[ 530  293 -271 -137  -98 -385 -658  180  232  218 -136   85  532 -517
  275 -233  -71 -118  -82  -82   51 -312   81   97  234 -163  149  156
  -16 -326  107  103   91  206  251   20   76 -196  -78 -562   34] : <82>
[-302  -83   16   82  -71    4   88 -194   75   42  -84  -24   73  -60
   49  -75 -120  -18  100  -48   59  412  208  136  118   33 -102   29
  -14  155  230  132   60   14  -56   73   84 -375  -60  129  116] : <83>
[-539 -173  233   -8 -194   61  142 -713   87 -244  -59 -138   24  440
   47  191 -119  136 -132   90  252  603  395  -75  369  270   57  223
   50  257  295  277 -254  -50 -362    0  136 -508  193  395  282] : <78>
[ -54 -105  -86  -21 -122   94 -332 -184   38  117  320  -27  -15  361
  319  355   83    5 -121  180  293 -127   68 -139  223 -259  200  141
  137 -222  -37  228   97 -132  -35 -221  168 -107  142  -73  141] : <76>
[-225 -177  -20   87   18  139  -60  -95  -83  -50  308  -94   57  259
 -162  493   73  206 -157  -49  272 -275 -197 -277   -9 -101   51   30
   57   69   21   13 -123  -16   38 -169  -73   87  107   51   17] : <77>
[ 235  -38 -134  174  -73  129 -344  194  -56  139  278  105   44  100
   -3  412 -132  205 -105  243   33  -33 -283  -81   42 -299  264  -13
   42 -243 -192    1  440 -209   -8 -150  -33  -64  184 -344 -242] : <77>
[-421 -375  123   83 -141  183  238 -685  -10 -300  128 -165  214  608
 -149  187 -175  148 -301   55  156  486  308 -191  328  279  111  274
  121  314  346  397 -290  -26 -319  -75    2 -527  165  271  275] : <82>
[-171  183  -91  203  -46  -62 -108 -279  175   44   84   63    2 -182
  168  -20  -55 -139  121   94  114  309  227   53  144  -25   14   64
  -13 -158   85  -69  -70 -140   87   98  113   73 -103   96    6] : <79>
[ -66 -278 -147  -84    2   85  -31   23   10  141  130  -88  129   48
   85  -54  115  -88   36  -25   81  -40   85    5  -49 -170  -85   45
   76   43  184  227  228  -76   84 -125   93 -209  -69   -8  276] : <76>
[-206 -239 -225  107   98  104  242  -85   17  151  141  -42  144  -75
  -47 -323   69 -222  182  -97  -34  192  198   48 -111  -29 -230   37
   29   95  307  125  102  -51  188   36    7  -61 -297  146  227] : <83>
[-352 -309   38   23   94   91  404 -295 -153 -148   43 -145  209  291
 -568   35   18  304 -144 -132   76  224  -62 -277 -114  330 -128  170
  -62  451  331   31 -186   14 -102   52 -207 -193   69  376  145] : <82>
[-176   35 -206  187  227  -30  179  157  -81  203  124   32   76 -303
 -352 -110  114   51  193 -213   34  -86 -224  -94 -321   -3 -262  -50
 -139  108  123 -297   -6   21  315  151 -177  300 -229  168 -110] : <79>
[ 172  247 -165 -124 -109 -308 -590  294  162  400 -145   76  235 -449
  462  -74  -20  -98  100 -186  190 -324   20  237  208 -341  -11  -10
  -30 -226   30  112  192  303  217    0  176 -323  -99 -415    6] : <78>
[-112  236 -211   19   81 -122 -224   26  116  326  151   62 -131 -288
  260  -40  275 -180  288    7  237 -164   42  -12  -97 -225 -133    2
  -58 -278  -15 -219   63 -118  306   46  135  397 -185  127   52] : <79>
[-371 -420   54  106 -111  281  141 -442  134 -346  180 -211  161  179
   30  234  -68 -156  -67   36  109  225  357  -48  154    2  -14   -4
  202  157  307  316 -124 -150  -63 -212  102 -157  -60  115  375] : <77>
[-263   -1  -28 -113  109  -63   42   22 -101  217   26  -44  -75   29
 -183  102  257  227  122 -102  249 -117 -189 -178 -196    9 -182   55
 -134  128   79 -185   41   -4   71   47  -44   99   39  310   53] : <78>
[-123  161  -47  210   27  -40 -112  193  -92  270   63  134  -91 -117
 -117  237  -95  275  102  -17  108   97 -322   11  -56 -137   -8  -65
 -139  -12 -115 -223  225    8   45  109  -76  -64   65  -22 -335] : <83>
[-156   -8 -110  183   -1   37  -78   90  -56  266  145   76  -22    2
   39  124  -66   85   88  -33  103   73 -122   41   23 -188  -30  -22
  -30  -26   -3   -4  196   30   70   23   -2 -153  -37  -41 -140] : <83>
[-120   26  -14 -205  -70 -154  -84 -117  173  154 -246  -32   30 -248
  217 -281   99 -105  232   40   87  338  303  175   38    4 -150   71
  -60   15  233   72  244 -103  -15   76  216 -275  -55  168  296] : <78>
[-330   77   93  -72   -2  -72  -57 -288  -61   38   62  -48  -80  274
 -136  351  154  335  -67   13  372  -11 -109 -291   50  122   14  169
  -97   86   38 -137 -193  -15 -104   20  -24   42  217  344   19] : <78>
[ 134   76  -86  -33 -174 -167 -272 -336  201  -22 -103   23  360  -49
  183 -178 -170  -66 -118  111   41  318  353   37  367   98  171  251
   34 -128  235  235  -14    8  -72   42  103 -382   27 -156  158] : <78>
[ 298  -43  -70  427  -37  175 -144  186 -196  -90  262  155  233  149
 -568  562 -426  550 -317  223 -141  168 -559 -226    8  -38  373   -3
  -42  -43 -193 -154  327 -157 -115  -40 -348 -109  306 -410 -579] : <77>
[  26  225 -140  310  -38 -145 -137 -206  146  -46   30   93  340 -295
  -79  -66 -273  -30  -64  -58    1  221  109   12  212   98   92  106
  -40  -85  152  -61 -223   94  134  161  -80  -45 -120 -162 -164] : <79>
[-377  -40  225 -204  -51  -87   41 -104   43  -59 -258 -134  -93  -88
 -105  197   96  270   90  -51  233  228  -13    9  -73   96 -148  -16
 -110  313  142  -68   78  -81 -163   30  109 -279  195  343  193] : <76>
[ 235  156 -161   47    9  -90 -229   71  -71  253   87  150   73   35
 -148   50  -14  268  -25  206   31  122 -224 -151  -15  -24  152  161
 -119 -197  -74 -165  320 -155   -3   73  -98   11  150  -85 -218] : <78>
[ 362  467 -231  107 -146 -379 -600 -103  330  112 -108  153  453 -554
  342 -208 -223 -207  -31   -7   55    5  258  138  397  -64  197  158
  -18 -410  100   12 -118  166  223  125   91  -78 -143 -465  -90] : <83>
[-270  145  -99  260  131  -26   66   39  -32  149  136   60  -68 -229
 -203  107   33   95  164 -109  123   41 -193  -60 -171  -39 -147  -65
 -127   44   12 -311  -48  -35  205  144  -92  250 -113  182 -188] : <79>
[ -86 -197  -70 -152   18   18  -42  267  103  128 -102 -108   52 -410
   93  -92  154 -135  262  -97   30  -52   49  191 -228 -240 -251 -170
    7   97  175   58  401 -110  171  -91  153 -124 -148  -12  287] : <77>
[-124 -271  -95  -12  -12   90   87 -239  -31    8  138  -81  213  266
 -103  -41   12   42 -112    9   73  156  124 -130   63   67    0  185
   58  127  256  235   22  -44  -44  -60  -13 -266   11   96  223] : <82>
[ -51   43 -215  352   59   48   57 -196   23   37  252   88  167  -51
 -161  -56 -131  -50    0   49  -26  247   44  -90   35   42   39  102
   -7  -91  115  -77  -70 -105  151  107 -110  136 -147    7 -127] : <79>
[ 314  117 -314 -180   55 -225 -467  422   39  469   36   56  237 -356
  219 -157  197  -74  102 -146  133 -532 -147   38  -76 -341  -63   35
  -46 -241   20   11  296  148  343  -42   57   -7 -130 -336   52] : <82>
[-218  -98  -95  226  -17   55   51 -206   -7   36  157   -2  201  102
  -73   48 -145   25  -63 -100   88  149   70  -47  151   18   -4   92
   31   80  186  126 -128  111   41   28  -60 -202  -84    5  -10] : <83>
[-103 -248 -141 -171    7   63  -66   31   67  170  103 -110   31  -36
  208  -79  242 -180  145   -3  133  -93  153   35  -99 -225 -146   15
   80   -9  176  191  263 -143  127 -147  185  -94 -102   68  380] : <76>
[-640 -394   88  246   -4  233  478 -459  -93 -178  130 -140  121  382
 -295  108 -169  118  -88 -170  101  447  158  -86  110  219 -138   81
   51  465  361  237 -274   99 -149   25  -91 -412  -48  358  145] : <83>
[ 270  499 -273  129 -103 -344 -649  213  361  351  -89  189  161 -832
  629 -243 -104 -398  270  -27   60  -55  219  389  220 -390   27  -77
  -26 -488  -31  -63  191   54  377  114  267    3 -281 -456  -84] : <79>
[-196 -236 -121  -35  183  118   78  272 -114  128  208 -119   16 -104
 -258  214  285   94  115 -196  170 -445 -306 -170 -384 -194 -240 -128
  -21  152   76 -137  125  -38  260 -129  -87  268  -96  115  110] : <77>
[-531 -238  176   10  -82  156   63 -465  -66 -173  217 -171  -58  567
  -76  562   53  276 -221   -3  404   35   12 -290  180   70   68  143
   73  236  108  160 -302  -21 -216 -152   36 -196  249  338  175] : <76>

[  -3  262   49   44  158   88  -23  -89 -333  114  355  155  177  -10
   42  301 -142 -182 -186  -24 -121   25  155   95  -42  109 -308 -187
 -197  198 -228   26 -155  145 -193   53 -228 -306 -157   86  214] : <291>
[  47  162  -54   62   46   66  117  -75  -82   31  224   17  181  -28
   81  116 -206  -76 -122   43 -102  123   95   24 -149  -71 -200   -6
  -21    8 -164  116  -46    2  -76   70  -73 -240  -95   47  154] : <280>
[  23   -9    4   12  -10  -97  119  -79  146   23  132 -156  -53   46
  234  -47 -220  -54  -69  116   53   14  105    1 -186 -127 -143   27
  -37   39  -29  223    5 -156  -38  -49   86  -91   -9  -94   65] : <287>
[ -26   47   -2 -105  134 -157    6  -22   50   11  -35  360  -49 -196
  -54  -52   25  114    1  253  278  196 -158 -235   -8  230 -123  -14
 -106   48  116  156  155  108  247   38 -163  285  -47  104   72] : <294>
[ 112  126  214 -261 -122 -168  217 -197  113 -136  -65 -210 -301  197
  101    9  165 -221  -74   42  -83 -326  352 -110  159  -26   25   62
 -124  213 -265 -114 -170  -58   92 -384  170  166  190 -250  178] : <296>
[  79  245   95    4  -54  -98  -12 -139   98 -161  137 -192 -149   95
  106  -37  126 -142  -53  124  -54 -304  337    9  -25    4  -13   32
    6   15 -234 -171  -77   34   15 -327   92  128   92 -119    8] : <291>
[ 115   59  -56 -112   23 -208  -46  -21  316 -223  129 -171  -65   65
  143 -137   13   -9  -88   62  -27    1   39  -54 -179   55  -44   52
  116   27    6  104    6  -46  -35 -243  -18   24   56 -162  -14] : <280>
[  47  204 -114   11  137  130   68  -10 -122  102  227  110  229 -122
   23  179 -175  -63 -109  -35 -127  199   47   65 -163  -14 -237  -20
  -71    6 -154  197  -11   12 -133  178  -77 -360  -99  124  252] : <287>
[  32   48  -34 -196  218  200  216   17 -390  314  132  366  356  -92
  -54  460 -278 -128 -218 -238 -189  401 -104    8   10   71 -383 -175
 -298  314 -109  377 -119   42 -200  395 -230 -576 -176  151  539] : <287>
[  80 -119  -58  330  120   81 -380  114  -18  131  124  102  281   47
  168   21 -158  120   66  104   54  229 -182  204 -117   28 -110 -200
   53 -134  275  194  147  -21  -92  195   50   17 -101   88  -80] : <294>
[-137  167  -86  -43  268 -148  -60  -17  -51   80  157  526  -21 -373
  -78  -41  -71  139  -27  328  402  285 -195 -228 -148  311 -256  -22
 -165   20  140  236  210  176  200  160 -330  189 -184  237   56] : <287>
[  17  148  -24  496   65  234 -291   12 -288   64  225  285  459  -55
  -25  150  -88   60  -53  167    1   58   34  121 -102   48 -140 -180
  122 -196   52 -147   79  287  -19  177 -161   76 -229  252  -77] : <296>
[ 189 -382  280   78 -163  -98 -171   19  143   -4 -250 -201   13  437
  241   28   78  -23    7  -15  -37 -194   23   69  213  -29   95 -249
   27  175  211  -26  -55  -72   22 -230  264  333  150 -261  -40] : <291>
[  93  246   43 -276   94  182  337 -106 -345  167   44  217  157  -43
 -112  398  -58 -224 -158 -185 -280  151  149  -46  152   14 -233  -30
 -285  251 -365  115 -192   41  -64  160  -73 -396  -17   74  547] : <280>
[-173  146   67  287   78   13   87 -152 -340   98  220  527  236 -214
  -62  109 -246   57 -156  395  319  128  -15 -224  -93  126 -288 -117
  -80   25   19  -46   65  336  220  165 -432  231 -343  274  -26] : <296>
[-118  135 -121  161  158    8   90  -23 -145   61  157  551  306 -367
 -130   43 -220  184 -122  322  289  365 -205 -264 -212  170 -276  -31
    9  -73   81  145  193  283  222  270 -428  107 -292  333   37] : <294>
[ -31   78  112 -255  110 -251   58 -102   86   37 -132  275 -364 -144
   -8 -105  147   29  101  305  344   35  -34 -245  147  227  -56   38
 -275  117   39  131  121  -10  330  -90   24  432   91    2  119] : <294>
[ 218 -206  -17  279   54  108 -522  181  127  102  -32 -148  197  230
  237   -5   29   75  163  -56 -103   72 -103  358  -15  -33   50 -202
   95 -163  303  161  126 -158 -178   78  360   33   96  -64  -59] : <287>
[ 205    9  -68  244   20  181 -350  144   18  -80  -35   99  415   63
  -55   80  161  102   -3  -58 -181   62  -51  121  -25   79   43 -121
  251 -190  137  -96   98  182  -43   47   40   94   -2   84   -1] : <288>
[ -37 -167  -19  312  173  -60 -352   80 -115   38  277  345  401   13
  106   77 -265  147 -175  152  188  279 -293   -1 -199  223 -263 -318
   83   83  388  158   83  242  -92  142 -424   70 -328  109 -158] : <296>
[  43   29  105 -156   25 -159    6  -38   58 -119 -139  288  -29  -48
 -115    0  213   50  -81  144  149  -29  -25 -274  108  256  -25  -42
  -21  132   71  -66   51  227  244 -156 -160  397   12    4   77] : <296>
[  80  -94   27  186   41   25 -184   33    7   89  -15   95  132   55
  116    4  -65   78   70  141   78  126  -93   67    1   14  -53 -123
   -3  -69  166  118  109  -22   54   91   97  157  -18   38  -11] : <294>
[  28    4  236   30   -6 -120 -120  -95  -48   28  -63   97 -157  117
   82   20  136  -49   34  207  163 -196  115  -46  188  141  -21 -150
 -157  129   19 -102   -3   78  162 -181   64  404   59  -59   -2] : <291>
[ 117  146  -46  -85   33    2   58  -26   30 -126  130   12  181   20
   -8  107   -3  -70 -184  -72 -182   42   87  -51 -102   50 -119   -4
   74   76 -124   24  -74  103  -83  -82 -132 -160  -33  -30  168] : <288>
[ 164  -79    6  140  -22   99 -180   86  106   53 -170   -5  139   65
   60    0  103   76  113   34  -40   28  -15   99   41  -33   61  -54
   74 -152  115   58  134  -44   62   52  282  161  112   20   58] : <287>
[  70  258  198 -384  108   56  245 -148 -366  146   52  182  -49   56
  -81  425   89 -317 -175 -192 -230  -74  248  -43  285  156 -227 -135
 -417  442 -397    7 -277   90  -81  -40  -89 -265   43  -28  530] : <291>
[  76   47  119   45   -2  -23 -129  -29  -36  -48  -80  177   49   43
  -41   46  182    7  -12  119   52  -98   63  -76  125  149    2  -96
   -6   28   41 -130   31  175  144 -107  -12  330   19   17   35] : <296>
[ 121  -63  -30  147   54   38 -227   83   44   -6  -27  143  235   23
   27   15   23  112   15   70    9  150 -131   25  -27   88  -33 -111
  102  -88  180   67  117   80   37   66    5  145  -25   57   -5] : <280>
[  -5  197   41  164   62   -3  -53 -123 -157   -2  362    8  106   54
  143  110 -180 -134 -151  111  -31  -51  188   76 -133    7 -221 -105
  -54   76 -131  -15 -105   84 -132  -60 -152 -125 -153    3   21] : <296>
[ 216 -100   59 -187  152 -217 -536  128  262 -133  -93   -3 -166  199
   92  -94  361   35  110  -48    7  -18 -139   93  151  330   97 -154
  -22   98  306   82   61  -30  -43 -241  139  314  190 -210  -17] : <288>
[ 208 -194   47  349  -57  153 -351  100    7   29  -48  -84  343  273
  161   64  -16   53   45  -27 -155   26  -39  237   24  -81   42 -203
  181 -131  213  -13   41   -7  -97   43  208   96   14  -44  -67] : <288>
[ 122  302 -110   36   40  -10 -117  -24  137 -225  209  -80   90  -38
    4  -42  115  -37  -83   44 -139  -74  178   22 -182   55  -38   78
  170 -131 -151  -93   10  106  -55 -180  -33  -30   15   -9   16] : <288>
[  77  -25 -108  -38   29 -162    0   24  338 -127  126 -171   13    4
  185 -135 -124   42  -90   64   22   86  -16  -31 -287  -27  -95   49
  126  -16   67  243   75 -104  -61 -110   16  -77   14 -105   -1] : <287>
[  65  185 -145  -83  241  -81 -198   33   29  -74  353   99  123  -61
   64   59  -84  -29 -137  -29  -69  220  -78   50 -212  202 -231  -72
  -15   81   18  210  -14   57 -208    2 -243 -260 -112    5   98] : <280>
[  43   88  212 -119  -16 -134  -15  -95    4  -47 -164  160 -190   24
  -46   17  277  -39   18  182  141 -216  138 -170  224  203   21  -66
 -140  132  -63 -154   13  148  255 -227   34  455  116  -30   83] : <291>

[ -19   18  -13    8   24   -6  -72   -8  -44    9    3   28  -36  -24
   26  -55   16  -36    6  -23  -37  -27  -58  -83  -47 -103  -10   18
    0   36  -95   48    7   33  -22   -4   42  -87  -28    3   88] : (12)
[-48   7  16   6  44 -28 -32 -22 -50 127   2  49 -63  -8   9  62  16  49
  25 -19 -93 -51  11  52 -13 -64 -56  19 -96   4 -15   1 -46  51 -65 -16
 -76  30  35  22  22] : (18)
[-43   7   2 -17  66 -21 -43 -13 -26  93 -30  32 -65  -9  12  40   1   9
  30 -12 -48 -51 -33   8 -26 -70 -55  27 -43  25 -42   9   2  48 -43  -2
 -63   9  30  -7  33] : (14)
[  -7   54  -29   29   43   28  -76    1  -36   25   44   60  -14  -53
   56  -43    1  -17    6  -42  -38    2  -64  -65  -44 -123  -16   48
   -2   42 -109   25   34   34  -48    6   53  -83  -20   23   79] : (17)
[-22  -3  14 -15  61 -38 -33 -40 -34 116 -17  15 -75  11 -12  60  35  45
  36 -21 -56 -71 -14  36 -23 -49 -38  18 -67   5   5  12 -40  51 -43 -18
 -56  34  21 -13  11] : (18)
[ -30   15  -11   17   37   17  -65  -12  -49   44   30   36  -66    8
   66  -44    5   -9   29  -47  -55  -26  -90  -55  -49 -145  -48   60
  -15   33 -120   49   -2   21  -33   -5   30  -68  -30   25   75] : (12)
[-21  28   8  -1  53 -35 -27 -18 -42 117  10  51 -51 -26   9  54  15  67
  14 -36 -52 -46  -9  35  -5 -63 -57  37 -76   8 -30 -19  -4  50 -73 -10
 -65  29  39  -3 -10] : (18)
[-41  11   2  -9  45 -44 -33 -10 -42  69 -29  18 -71  -2  12  16  17  12
  24 -16 -53 -59 -38 -18 -28 -72 -61  31 -38  19 -68   7   5  38 -43  -2
 -46 -10  29 -15  34] : (14)
[ -33    8   11   14   15  -53  -47  -46  -98  113   -8   39    2  -20
  -33   78   65   46  -63  -13  -59  -49   52   72   -4  -48  -17  -26
 -109    5    7  -16  -52   54  -73  -22  -79   47   13   -8   -8] : (13)
[  37   39  -18   44   -2   32  -90  -24  -55   12   78   50    0  -47
   47  -79   46   -4  -26  -51  -36   -7  -41 -110  -50 -148   23   16
   -4   32  -63   44  -11   52  -37  -16  114 -128  -64   15  103] : (11)
[-40  22 -13  -3  60 -15 -44  -3 -28  57 -13  22 -73  -2  34  -1   6   1
  46 -22 -55 -41 -61 -24 -37 -82 -58  56 -30  22 -92  18  15  31 -39   4
 -26 -20  17   4  47] : (32)
[ 105   29  -60 -107   45   41  -82   17    1  -70 -134    0   94 -156
  -82  -75   80 -100 -110   40  121  -56   53 -181  -72   -9  163 -134
   78   25   62   14   85  208   36   76    3 -117  -25  -84  113] : (17)
[ -75  -67   95  -17 -205 -325 -116  -46 -238  -58  -99   64  187 -148
 -236  -30   70  -84 -425   26  118  -22  117  -58  141    6   16 -241
  -54  114  -54  -39    6  -52  -85 -125  -72  -57  -20 -199  -94] : (13)
[  41   45  127   -5 -273 -256  -36  101 -119 -147   41  154   81 -283
 -128 -271  -21   -2 -193  -18   -6  -24  124 -355   98  -29   44 -198
    5   63  -81   21   14   45  -48  -69  125 -356   28  -86  115] : (17)
[ 123   91  101  -44   89   73  -85    3   73  239   54  248  177 -317
 -126  133 -105   63 -110    6   96    8  221   37   38  -18  141 -214
  -18  123  341  -11    6  216  -55  -27  -57  -53   73  -51   74] : (33)
[ 105   17  103  -67   86   80  -43  -18   39  277   76  203   -4 -140
   22   81 -127  107  -54 -100  114  -54   -5  -21    5 -216  -38  -52
   21   97  157    3   31  168  -63  -19  -66  -47   48  -60   10] : (18)
[ -54 -131  -75  -81  304  143 -204 -199   60  193 -111  -94  -25  154
  -79  225   65 -134   38   35   88  -22 -109  279  -73   -2   92   17
  -26   69  152  108  -87   14   47  -61  -91  268 -146  -25  -29] : (13)
[ -65    0  -16   21   61    5  -89  -28  -37   43   -2   22  -56   15
   39  -10   -4  -58   29  -17  -54  -18  -91  -24  -51 -116  -40   45
   -5   56 -107   57   -1   -5  -24  -19   26  -44  -30   12   84] : (12)
[ -11   13  -18   -7   18    8  -70    0  -49    6    7   34  -36  -26
   35  -73   20  -26   -3  -33  -29  -23  -62  -85  -40 -113  -12   27
  -12   27 -108   45    8   44  -24    6   25  -84  -36   13   76] : (12)
[  17    7  -97  -23  259  376 -163  -36  111  197  138  120  -77   24
  204   17  -88  -22  172  -85  -31   74 -160   98 -100 -241   10  182
  -32   36  -33  109  -23  108  -18   33   14   38 -127  200  111] : (11)
[ -32   18    5   -7   52   -3  -44    5  -16   70   16   49  -85  -13
   44  -21  -21   18   63  -37  -58  -35  -69  -38  -27 -100  -64   59
  -31   26  -91   32    5   32  -40   -4  -14  -42   13   16   50] : (32)
[  -6   28  -24   37   21   41  -81  -19  -64   29   61   51  -32  -12
   76  -62   21  -13   -5  -57  -48   -8  -79  -72  -55 -168  -21   51
  -11   33 -119   50   -3   31  -43   -3   69  -95  -54   35   90] : (17)
[  -5   41  -44   67    6   11  -70  -33  -79   -9   84   -2  -63   33
   78  -84   79   14   43  -63 -100  -12  -93  -71  -62 -130  -19   95
  -41   -7 -152   51  -32   -7  -45  -14  117  -85  -74   50   78] : (11)
[-135 -209 -146  -92  465  532 -211 -179  176  306 -158  -99 -250  339
  193  226  -18 -270  359   95 -137  -76 -190  260 -328 -252   80   96
   15   35  176  290 -227  184  178   72 -113  190 -182  242  346] : (12)
[ -95   99  127  111 -253 -196   39  128 -213   46  155  255  -16 -177
   99 -140 -102  138 -136  -99 -175    0   58 -164   95 -235 -225    2
 -128   48 -277  -66   20  -15 -189  -35  -30 -237  128   46   45] : (32)
[-42  17  -4  -5  62 -30 -35  -9 -30  77 -30  20 -70  -5  16  31   9   7
  39 -12 -57 -54 -41 -10 -38 -71 -57  35 -31  23 -59   6  10  41 -40   3
 -42  -7  34 -13  44] : (14)
[-36  -1  14 -10  44 -47 -33 -27 -45 103 -18  24 -70   2  -8  44  29  41
  21 -18 -64 -63  -9  24 -14 -52 -48  18 -75   4 -21   5 -34  45 -50 -18
 -64  24  24  -5  12] : (18)
[ 306  193 -100  -59  566  400  -12 -113  371  387  269  -15 -201   59
  114  228   13  359  572 -185   25  -12 -186  284 -110   77   95  376
  -57 -104  304   40  -10  158  -12   44   99  288  -39  111 -122] : (33)
[ -18  179  -58  186   -6 -139   22   -5 -110  -49  323  -35 -198  122
  185 -155   92  268  228 -234 -201   51 -293   -9   42  -70 -227  442
 -146  -90 -481  -31   35 -259 -177  -68  229   -2  -49   88 -178] : (17)
[-48  25   2  13  36 -45 -44  -1 -43  46 -15  31 -58 -18  22  -3   2 -11
  22 -16 -57 -42 -50 -45 -33 -88 -58  29 -16  39 -91  16  20  20 -42  -5
  -8 -49  26 -13  63] : (32)
[ 196  127   98 -111 -136 -196   33  120  -22  -23   77  178  108 -360
 -161 -164   -4  217 -156  -91  133  -27  154 -221  172   99   55 -109
  -62  -21   43 -111  110  156 -108  -11  -24 -153   94 -126 -133] : (13)
[-29  11  10 -19  55 -45 -40 -11 -22  76 -19  30 -67 -19  -1  17   1  18
  26 -24 -27 -50 -48 -20 -14 -64 -56  30 -28  30 -52  10  14  32 -42 -14
 -38 -10  26 -28  19] : (14)
[ -17    6   -4   22   66  -24  -48  -81  -75  132   23   -2  -43   47
  -15   93   92   77   12  -36  -72  -53    1  117  -20  -38  -15   37
 -121  -18   13   10  -84   26  -64  -33  -48   93  -22    9  -31] : (13)
[  -9   25  -22   30   49   51  -84  -23  -33   42   44   44  -43  -12
   64  -42    7  -29   30  -40  -51  -14  -74  -64  -67 -145   -7   42
    2   40  -81   62   -6   38  -26   -4   72  -89  -47   33  111] : (17)
[ -34   15  -21   25   42   26  -73  -22  -54   41   12   30  -52    9
   61  -27   14  -35   16  -32  -58  -29  -75  -51  -67 -149  -33   40
   -6   38 -105   50   -4   31  -28    1   33  -71  -31   22   98] : (12)
[-70  11 -11   5  79  -4 -46 -14 -31 110 -20  38 -69   5  34  60  -4   6
  43 -11 -78 -38 -38  43 -31 -83 -74  51 -62  24 -66   3  -3  32 -56  -1
 -72  31  34  21  35] : (14)
[ -34   18 -148  -49  157  -62  -58  -54  -10  -92 -103 -202 -100  122
  -45   -6  192  -11  129    8  -29  -42 -135   59  -38  153   11  176
  -70  -87 -171   -6   37  -42   -6   23  -23  164  -56  -25 -102] : (14)
[  41   61   14   40   -1  -19  -29  -57 -120  118   86   41   27  -18
  -23   51  129  150  -48  -53  -73  -36   90   98    2  -35   24   -2
 -168  -40   39   -8 -106   63  -84  -22  -35   47  -28   23  -40] : (33)
[  30   37   19   28   21   -2  -43  -66  -99  132   62   41   21  -12
  -33   69  111  118  -39  -38  -70  -40   89  107   -8  -35   36  -20
 -153  -23   71   11 -116   73  -67  -27  -42   53  -31   22  -16] : (33)
[ -85    1  -46   83  115   -2 -124 -158 -136  143 -129  -45  133   39
  -96  278  155 -108 -163   95  -41  -50  121  228 -100  -27   83 -136
  -65   80  146   -5  -72   50  -40  -18  -88  147  -17  -63   71] : (33)
[ 213   15 -115  -82  127  -28   18 -163  -57  -43   17 -313 -148  248
  -84  -42  419  244  163 -108   24 -152 -105   72  -67  172  132  186
 -152 -243   23   45 -144   49   38   14   62  204 -185  -56 -220] : (33)
[  36   22 -184  -78  443  303 -199 -138  129  237  117   -5  -14  110
   96  195    5   68  118 -145  180  125 -290  386   11  -41  -19  347
  -84   15  -74  -16  103  -35  -90   -8  -99  413 -162   64 -295] : (13)
